How the elements are linked:
b: s983->s282, s246->s920, s155->s730, s261->s647, s282->s563, s892->s155, s418->s347, s512->s973, s519->s471, s563->s647, s884->s661, s977->s24, s577->s808, s343->s542, s378->s367, s709->s348, s281->s348, s676->s791, s717->s892, s661->s341, s425->s382, s77->s341, s280->s203, s203->s659, s745->s745, s382->s717, s42->s347, s24->s341, s151->s203, s341->s280, s230->s147, s467->s24, s367->s529, s112->s236, s427->s671, s920->s281, s542->s467, s808->s418, s754->s659, s773->s112, s157->s425, s236->s676, s529->s519, s119->s745, s973->s147, s147->s230, s671->s709, s647->s77, s347->s884, s903->s977, s791->s745, s348->s577, s471->s151, s730->s335, s659->s773, s335->s427
v: s983->s977, s246->s973, s155->s425, s261->s341, s282->s261, s892->s157, s418->s281, s512->s157, s519->s203, s563->s884, s884->s280, s977->s151, s577->s246, s343->s647, s378->s77, s709->s335, s281->s230, s676->s754, s717->s791, s661->s77, s425->s236, s77->s983, s280->s542, s203->s661, s745->s427, s382->s676, s42->s577, s24->s347, s151->s754, s341->s343, s230->s147, s467->s418, s367->s471, s112->s425, s427->s892, s920->s903, s542->s808, s808->s119, s754->s378, s773->s529, s157->s112, s236->s754, s529->s151, s119->s335, s973->s709, s147->s119, s671->s155, s647->s280, s347->s348, s903->s467, s791->s773, s348->s745, s471->s341, s730->s382, s659->s112, s335->s717

The rows follow the links: the fewer symbols apart two elements are, the more alike their rows tend to be.

Each row is also shifted at random along 5 hidden directions that mean nothing.

Each row, then its element:
[  55,  -84,   13,  -43,  -55,   30,   49,  -14,  -15,  -47,   50,    7,   44,  -30,  -65,  -44,  -29,  -53,   30,  -38,  -87,   12,   13,  -21,    3,  105,  -93,  -80,  -35,  -23,   -9,  -76,   58,   47,    8,  -17,   70,   81,   23,   -9,  -60,  142,    3]: s348
[-208,   24,   26,    2,   95,   33,   23,   68,  -52,   -9,  -52,   35,  -29,  -14,   68,  -59,   34,   78,  -20,   67,  118,  101,   56,   13,   17, -278,  -21,  -91,  -53,   74,   82,  -58,   -3,  -16,    2, -243,  -81,  -55,   20,  -10,   39, -142,  -30]: s754
[ -86,    9,    5,  -16,   60,    1,   26,  -39,  -15,   62,   23,   72,   35,  196,    5,   12,    3,   89,   51,   52,   69,   -2,   -8,  -60,   32,  -95,   37,  -40,   -5,  -13,   33,  175,   18,  -52,    9, -239,   -1,  -52,   42,  -28,   22,  -98,  -29]: s236
[-163,   51,    6,  -10,   47,   18,   38,   13,    1,  -53,   -8,   78,    6,  -65,   14,    9,    0,   -8,   -9,   46,   52,   36,   52,   18,  -16,    1,  -38,  -83,  -25,   14,   -2,  -86,   -1,   33,  -14,   29,   19,  -27,   28,  -69,   51,   33,    4]: s791
[  48,  -37,   14,  -13,   40,   16,   30,   28,  -37,  124,  -60,   38,    3,  -70,  -41,  -26,   37,   60,  -28,   41,   76,   22,  -23,  -36,    8, -280,  -90,   -4,  -13,  -64,   -2, -134,  -24,  -58,   12, -292,   47,  -84,  -23,  -29,  -11,  -98,  -25]: s112
[  44,   79,  -17,  -60,  -30,   32,  -34,  -32,   -5,   33,   29,  -35,   57,   74,   42,   58,    5,   10,   22,  -26,  -37,  -36,   33,    8,   18,  177,   69,   50,  -29,   41,  -73,  122,   43,  -19,  -13,  196,  -40,   41,    8,   21,   59,   41,    7]: s24
[ -78,  -85,   18,    0,   23,   14,   57,   66,   86,  -26,  -32,   21,  -19,   89,   81,  -75,  -87,   49,   -9,  -27,   12,   39,   12,   39,   27, -140,   68, -108,  -62,  116,   17,   80,    8,   -1,  -28, -116, -116,   59,   -3,   -9,  -46, -137,   33]: s884
[ 242,  -94,   18,   13,   17,   17,   82,  -13,  -83,   71,   28,   22,   32,  -20,  -99,  -27,   10,   -1,   35,   87,   29,    7,   35,  -36,   45,  -11, -101,  -95,   26,  -56,   70,  -63,   39,   12,    2, -138,   97, -109,   44,   -6,  -12,   78,  -23]: s659
[ -24,   -8,    6,   16,   40,    1,  -12,   17,  -64, -109,    1,  -51,  -12,   -5,   35,  -33,   23,  -45,    7,   34,   43,   46,   18,   16,  -25,  -46,   -6,  -14,    3,   55,   98,    4,    7,   67,   21,  -46,  -45,  -25,    8,   59,  -12,   -8,  -25]: s367
[ -34,   40,   -5,    7,   25,  -19,  -51,  -45,  -54,  -86,   24,    4,   12,   59,   76,   15,   67,  -62,   26,   30,   32,   -1,  -46,  -42,  -71,   23,    4,   86,   41,    4,   22,   52,  -28,   54,   80,  -48,  -71,  -36,   -8,   -9,  -10,   11,  -27]: s471
[ -68,  105,  -11,  -15,  -11,  -32,  -50,  -54,   85,   20,  -35,  157,  -11,  -15,  166,   74,   27,    2,  -36,  -43,    9,  -84, -116,  -27,  -80,   -4,   44,  103,   37,   27, -155,    9, -101,  -81,   51,   53, -162,    5,  -49, -149,    1,  -59,   33]: s343
[  54,   -1,    1,  -33,  -47,   33,   48,   29,   30,   24,   -2,   32,   22, -191,   46,  -22,  -48,   20,   -2,  -31,  -41,    8,   55,    3,   18,   20, -131,  -78,  -74,   32,  -68, -235,   38,  -10,  -36,   28,  -50,   69,   21,  -42,   19,  147,   35]: s542
[ 120,    6,  -17,   17,    3,  -32,  -30,  -46,   23,   -4,  -23,  104,  -33,  -18,   84,   27,   36,  -49,  -24,   -7,   14,  -62, -111,  -19,  -60,  -16,   19,  101,   57,   -6,  -70,   17,  -75,  -14,   39,   45, -102,  -64,  -61, -113,  -50,  -42,    7]: s661
[-116,   34,   15,  -14,   51,   31,   46,   83,   -3,   42,  -63,   64,  -11,  -81,    2,    7,   15,   49,  -64,   40,   84,   50,   73,   53,   29, -115,   56,  -69,  -62,   24,   16,  -67,   -3,   -8,  -42,   62,   21,  -53,   -7,  -49,   58,  -94,  -20]: s676
[ 172,  -47,   -4,  -71,  -58,   46,   14,   -7,  -18,   31,  -36,   93,   49,   43,  -33,    9,   29,  -58,  -45,  -59,  -81,  -63,  -70,   27,  -32,  -19,   93,   52,  -30,  -50, -115,   81,   16,   -8,    8,   85,   17,   16,  -47,  -94,  -25, -104,   -6]: s347
[ -33,   38,   -4,  -21,   29,   -5,  -50,  -49,    2,  127,    5,   62,   25,   60,  -27,   36,   34,   47,  -10,   40,   57,  -60,  -75,  -46,   -9,  -52,   11,  101,   23,  -78,  -89,   64,  -36,  -92,   30, -123,   48,  -91,  -14,  -55,   -9,  -61,   -9]: s425
[-380,   93,    0,  -27,   65,    8,  -47,   45,   95,  -93,   -5,  -31,  -17,  -17,   68,   -5,  -67,   42,   -2,   29,   93,   32,   46,   27,   -3,  -35,    3,  -26,  -76,   69,  -21,  -29,  -12,    6,   -9,    0,  -50,   27,   15,   47,   30,  -18,   40]: s730
[ 356,  -19,  -17,   -3,   -2,  -13,   -7,  -24, -111,   -1,   19,  -36,   31,   83, -118,   42,   68, -104,    2,   59,  -33,  -40,    4,   15,  -30,  150,  115,   75,   48,  -49,   54,  178,   40,   74,   -7,  200,   79, -121,  -11,   37,   31,  -20,  -45]: s151
[ -46,   40,   28,   -9,   30,    4,  -68,   32,   69,   -6,  -64,  -28,  -17,  -83,  -38,   -9,  -12,  -23,  -56,    2,   33,  -29,  -39,   13,  -50, -226,   -4,  118,  -14,  -83, -112, -108,  -51,  -19,  -17, -133,   75,  -61,  -38,    8,    6, -133,   24]: s892
[ -17,  -61,    4,   10,  -22,   -9,  -30,   73,   32,  -55,  -78,  -65,  -41, -148,  -64,  -55,    0,  -68,  -70,  -51,  -40,    9,  -34,   50,  -32, -132,  -15,   56,  -20,  -49,  -33, -145,  -27,   52,   -4,   43,   66,   15,  -42,   33,  -45,  -55,   13]: s709
[ -75,   58,   -2,    2,  -22,   -1,  -19,   27,   54,  -73,  -66,   -6,  -36, -167,  -35,    3,  -13,  -78,  -58,  -17,    1,  -17,    7,   13,  -65,  -93,  -76,   57,  -13,  -72,  -88, -206,  -49,   49,  -28,    6,   64,  -18,  -33,  -19,   22,   19,   40]: s335
[-180,  125,   -7,  -15,  -33,   22,  -98,  -38,  -43,   48,    4,   -3,   31,  -50,  101,   34,   86,   51,    2,  -75,   -6,    2,  -40,  -50,  -29,   -6,  -58,  125,  -12,   -2,  -55,  -60,  -43,  -89,   71,  -45,  -74,   85,  -27,   -5,    8,   27,   -7]: s920

Start, symbols taken left to right, then the element you end at.
Answer with the element's name.
[ -90,  -67,   -5,   -9,  -30,   21,  -18,    1,  -30,   13,   13,  -66,   22,   21,    4,  -66,    7,   63,   26,  -47,  -45,   47,  -24,  -32,   33,  -21,  -42,  -23,  -20,   20,   41,    6,   34,  -40,   53,  -81,  -16,   94,   16,   58,  -68,   21,   -6]
b v b b: s24
[ 140,   42,    3,   -9,    7,   -8,  -53,   34,   52,   52,  -58,  -54,  -36,  105,  -11,   31,  -44,    7,  -47,  -20,   -8,  -19,   41,   58,   15,  -36,  184,   59,   11,   43,    6,  183,  -16,  -14,  -94,   99,  -30,  -10,  -10,   62,   67, -184,  -10]
b b b v v: s542
[ -81,  -76,  -17,   31,    7,  -26,  -30,  -39,   -2,   53,   60,  -59,    4,   71,  -12,  -33,   -7,   70,   31,   13,    7,  -13,  -44,   -9,   56,  185,   10,    3,   31,   19,   64,   98,   18,  -32,   54,   96,   16,   29,   -6,   51,  -90,  101,    1]
b v v: s335
[ -66,  -55,   10,  -35,  -49,   61,   82,   74,   -6,  -36,  -23,   26,    9, -173,    9,  -47,  -25,    4,  -25,  -58,  -49,   72,   66,   72,   48,   28,  -63, -143,  -84,   63,    0, -194,   70,   23,  -30,  143,  -16,   97,    1,  -31,   -7,  104,   19]
b v v b b: s230
[ -35,  112,   17,  -25,   13,   18,  -51,   -7,  -13,    5,   -6,  -64,   14,   43,   56,   28,   19,   32,   25,   -9,   -3,    7,   41,  -66,  -14, -171,  -50,   72,  -23,   18,  -14,  -18,    4,  -26,  -19, -269,  -50,   14,   39,   63,   79,  -70,   -6]
b v v b b v: s119
[  98,  -93,    3,  -41,  -50,   27,   25,  -71,  -37,   17,   56,   34,   66,  140,  -39,  -18,    3,  -16,   47,  -32,  -73,  -36,  -61,  -59,   -3,   98,    0,  -22,   -2,  -48,  -38,  131,   61,   -2,   38,  -56,   45,   40,    8,  -23,  -74,   47,  -10]
v b b b: s348
[-193,   -2,   18,    1,   42,    8,  -47,   -6,   27,   79,  -19,   -8,    2,   -2,   34,  -49,   16,   99,    4,   23,   64,   18,  -77,  -60,   11, -203,  -64,   58,  -12,  -18,  -28,  -67,  -38,  -78,   55, -273,  -22,  -16,   -3,    6,  -56,  -58,    5]
v b b v v: s378
[ 218,  -12,    9,   29,   40,  -14,   -5,   23,  -71,   -8,  -59,   13,  -26,   55,  -36,   13,   68,  -66,  -43,   49,   27,   -1,  -13,   23,  -29, -122,   86,   50,   42,  -22,   67,   85,  -29,   64,  -18,  -41,    2, -118,  -16,   -3,   23, -147,  -47]
b b b: s519
[-116,   79,   -8,    4,  -42,  -15,  -38,    6,  -60,   21,  -28,   50,    1,   26,   29,   41,   83,   13,  -25, -105,  -56,    1,  -30,   27,  -15,   25,   91,   47,   18,    3,   26,   60,  -39,  -62,   49,  116,  -20,   98,  -28,  -52,   31,  -70,  -39]
b b v: s246
[ 215,   70,   14,  -49,  -56,   57,  -25,    5,  -40,   81,  -62,   21,   41,  -45,  -39,   63,   56,  -32,  -59,  -57,  -64,  -39,   10,    8,  -26, -107,   46,  121,  -20,  -72, -105,  -54,    8,  -38,  -39,   30,   51,  -13,  -28,  -37,   70,  -98,  -24]
v v v b v: s119
[  40,   33,   20,  -58,  -54,   61,   21,   12,  -26,   26,  -49,   67,   48,  -33,   16,    5,   41,    1,  -25,  -83,  -80,    4,    8,  -45,  -34, -260,  -71,   32,  -59,  -51,  -75,  -94,    1,  -51,  -15, -273,  -18,   57,    3,  -56,   41,  -97,  -18]
v v v b v: s147
[ 137,   41,    5,  -29,  -11,   31,  -18,  -41,  -43,   61,   48,  -85,   59,  159,  -48,   42,  -22,   19,   49,  -15,  -51,  -19,   59,  -37,   31,   71,   29,   14,  -14,   -8,    4,  176,   73,  -20,  -44,  -74,   36,   25,   58,  100,   68,   15,  -17]
b b b: s341
[-151,  147,  -25,  -16,   10,  -22,  -53,  -93,   28,   38,   36,   82,   23,  -42,   40,  118,   40,    8,    8,   42,   76,  -76,  -49,  -21,  -30,  281,   -9,   98,   22,  -52, -147,   20,  -34,  -50,   40,  267,   37,  -62,  -28,  -99,   39,  152,   39]
v b v b: s112
[ 176,  -13,    9,   43,  -10,  -31,   14,    4,   46,   22,    0,  -30,  -48,  -46,   31,    4,  -40,  -23,  -10,   24,   -9,  -21,   17,   16,   10,   45,  -12,   -1,   33,   29,    1,  -46,  -20,   37,  -37,   78,  -52,  -43,    0,   15,    2,   51,   22]
v v v b v b: s341
[  24,  -30,   19,   38,   17,  -48,   32,  -18,   95,   15,   41,   12,  -23,   98,   66,    0,  -87,   39,   46,   13,   15,  -30,    7,  -15,   17,   74,   18,  -65,   25,   72,   -2,   79,   -7,  -11,  -34,  -42,  -89,   18,   19,   -6,  -19,   30,   38]
v b v: s661
[-227,  117,   -6,   77,  -15,  -48,  -49,  -31,  -27,   -3,   -6,   75,  -55,  -69,   98,   50,   75,   29,   -4,  -69,  -10,   13,  -33,  -35,  -48,  -17,  -51,   51,   71,  -15,   45,  -89,  -96,  -60,   84,  -24,  -52,   70,  -13,  -78,   21,   17,    5]
b v b v: s427
[  36,   -7,   -5,   21,   27,  -17,  -17,  -48,  -55,  -46,   28,   48,    6,  -30,   75,    1,   68,  -44,   22,   53,   41,   -6,  -65,  -60,  -63,   11,  -85,   43,   62,   -4,   16,  -59,  -35,   26,   77,  -77,  -65,  -71,   -5,  -48,  -43,   66,   -8]
v v v: s983
[ 189,   18,   13,   11,  -10,  -11,  -26,   57,   43,   13, -124,   52,  -52, -135,   64,   -4,   24,  -51,  -80,  -23,   -8,  -29,  -48,   33,  -69, -304,   29,  104,   15,  -14,  -80, -131,  -92,   -4,  -50,  -73,  -87,  -63,  -64,  -52,    0, -193,    8]
v v b v v: s977
[ -79,  -84,    3,   43,   -4,  -34,  -15,   32,   -7,   31,   -7,  -76,  -33,   91,  -46,  -77,   -9,   52,   15,  -39,  -31,   44,  -19,    9,   40,  -97,   58,  -14,    9,   19,  108,   84,   -9,  -16,   19,  -97,   25,   72,   -1,   74,  -63, -100,  -26]
v v v b b: s155
